Here is a tiny trained network, its code and every weight. The questions are about switching its units off for an input and a class, where a switched-off unit gives its printed mean instead of its output.

import numpy as np


def w(rows, s, z=0):
    codes = np.array(rows[::2]) - 128.0
    scale = np.full(codes.shape[1], s)
    scale[-1] = z or s
    return codes * scale


def f(y):
    return np.maximum(y, 0)


def log_softmax(a):
    a = a - a.max(-1, keepdims=True)
    return a - np.log(np.exp(a).sum(-1, keepdims=True))


def net(x, mask):
    res = np.array(x, float).reshape(1, 7) / 4 @ E
    y = f(res @ A[0][:, :-1].T + A[0][:, -1])
    res = res + np.where(mask, y, B[0][:, -1]) @ B[0][:, :-1]
    return log_softmax(res[-1] @ U[:, :-1].T + U[:, -1])


A, B = {}, {}
E = w([
[119,203,144,68,175,194,173,157,135],'x0',
[205,146,71,77,187,161,185,131,156],'x1',
[116,254,145,142,161,25,119,181,79],'x2',
[76,164,79,154,98,81,208,237,194],'x3',
[102,85,79,31,72,96,136,106,115],'x4',
[204,186,90,127,98,182,76,98,85],'x5',
[163,121,171,151,132,131,215,96,39],'x6',
],0.0096)
A[0] = w([
[143,93,146,112,101,76,103,91,39,255],'N0',
[149,111,90,55,108,153,139,128,173,188],'N1',
[182,132,141,87,128,157,196,117,83,161],'N2',
[129,220,133,232,128,88,150,169,146,174],'N3',
[99,96,181,149,112,116,75,106,108,147],'N4',
[31,109,180,165,103,131,56,122,156,200],'N5',
[139,143,139,246,131,71,83,145,176,189],'N6',
[75,87,94,115,84,170,126,99,141,190],'N7',
[233,138,83,116,131,185,108,57,92,95],'N8',
[80,104,65,79,114,120,84,129,225,175],'N9',
[129,106,133,118,185,170,191,89,172,145],'N10',
[228,124,185,134,149,196,182,109,181,147],'N11',
[125,134,101,132,113,95,139,169,198,116],'N12',
[197,171,137,75,119,147,135,135,88,249],'N13',
[140,173,166,143,160,107,180,154,114,134],'N14',
[130,138,104,32,159,94,153,183,194,217],'N15',
[132,118,119,168,166,182,180,148,179,144],'N16',
[126,139,193,155,175,115,71,103,156,97],'N17',
[159,119,176,149,133,155,30,85,123,156],'N18',
[82,93,184,130,99,110,194,63,57,175],'N19',
],0.011,0.0044)
B[0] = w([
[120,123,189,254,170,59,118,99,80,209],'N0',
[88,114,59,158,97,110,83,104,123,194],'N1',
[124,157,98,137,136,155,62,160,88,197],'N2',
[222,157,149,102,117,144,172,212,149,249],'N3',
[143,111,192,159,156,132,199,100,112,184],'N4',
[107,93,206,91,111,157,156,120,184,210],'N5',
[246,81,148,121,107,138,201,168,156,222],'N6',
[91,143,156,96,71,132,124,110,55,187],'N7',
[210,160,61,161,113,152,108,69,31,224],'N8',
[78,64,97,75,61,46,141,46,210,212],'N9',
[55,91,85,146,180,182,80,210,136,186],'N10',
[99,80,31,106,205,240,79,147,91,209],'N11',
[152,104,90,147,88,70,143,192,200,190],'N12',
[148,198,74,109,167,121,69,70,77,211],'N13',
[121,199,113,115,152,134,142,193,132,197],'N14',
[75,169,37,72,142,58,114,154,150,229],'N15',
[75,100,62,111,125,218,110,192,158,187],'N16',
[120,105,152,87,197,136,210,97,156,170],'N17',
[170,86,149,101,174,139,147,27,133,206],'N18',
[81,120,167,173,141,97,113,204,52,207],'N19',
],0.0084,0.015)
U = w([
[195,152,87,152,137,146,77,41,89,131],'0',
[94,104,182,202,137,82,133,160,99,241],'1',
[192,133,127,134,101,149,169,201,166,164],'2',
[93,95,78,117,170,214,92,158,137,132],'3',
[151,55,185,118,177,154,172,72,161,7],'4',
[115,247,131,57,180,104,118,143,151,85],'5',
[65,107,180,103,12,164,133,108,156,208],'6',
[85,119,81,96,70,57,121,133,195,122],'7',
],0.012,0.0016)

Each question gives the input, the list of numbers given to net, and the class t.
The units are the neurons (one row each of A and B). Each row of codes is followed by its name. A weight is (code - 128) times the scale printed after its matrix; where a second scale follows, it is the last column's (A, B and U).
mask holds one flag per neuron, in row order. A switched-off neuron (its flag False) gives its mean, the last column of its row in B, instead of its output. The means were averaged over made-up inputs and are rounded, as every weight is.
A unit's drop is (log p(t) with every unit on - log p(t) with that unit switched off) / (log p(t) with every unit on - log p(t) with every unit switched off).
The circuit of an input: a set's keep is (log p(t) with only the set's units on - log p(t) with every unit switched off) / (log p(t) with every unit on - log p(t) with every unit switched off). Starting from the 12 units with the biggest drops (on a tie, the unit counted first), units are removed one at a time, each time the one whose removal leaves the highest keep (on an exact tie, the one counted first), for as long as the keep stays at least 0.8.
units of the circuit, in order: the units of the circuit, biggest drop first
k most important neurons: the k neurons with the biggest drops, biggest first
drop of u: that unit's drop, to one decimal
input [-8,-1,2,-8,5,-2,0], class 1: units of the circuit, in order : (N0)
input [-3,0,-6,0,-6,3,6], class 3: 3 most important neurons : (N11 N16 N10)
input [-5,-6,1,1,0,8,8], class 1: 2 most important neurons : (N19 N0)
input [7,8,1,2,0,7,7], class 3: 4 most important neurons : (N11 N10 N16 N0)
input [6,2,2,0,-6,-3,1], class 3: 3 most important neurons : (N11 N16 N10)
input [3,-7,-5,-2,3,3,-1], class 6: 2 most important neurons : (N7 N6)
input [2,-4,-3,3,-6,-7,-5], class 7: 2 most important neurons : (N9 N12)
input [7,1,0,2,1,8,4], class 0: 2 most important neurons : (N8 N13)
input [-5,-1,-8,-5,-5,4,-6], class 4: 2 most important neurons : (N5 N18)
input [-6,-5,-4,5,-8,5,2], class 2: 3 most important neurons : (N3 N6 N9)
input [-4,-2,5,-1,-6,-1,4], class 2: drop of N3 : 0.6
input [-4,8,-4,-1,2,4,-8], class 7: 2 most important neurons : (N9 N15)
input [0,-7,2,-3,-6,3,2], class 4: drop of N13 : 0.0
input [3,2,-6,0,-1,7,1], class 0: units of the circuit, in order : (N8)
input [5,-3,-5,1,8,-1,-1], class 7: drop of N9 : 0.1
input [-5,8,-8,-6,-5,0,3], class 3: drop of N11 : 5.2
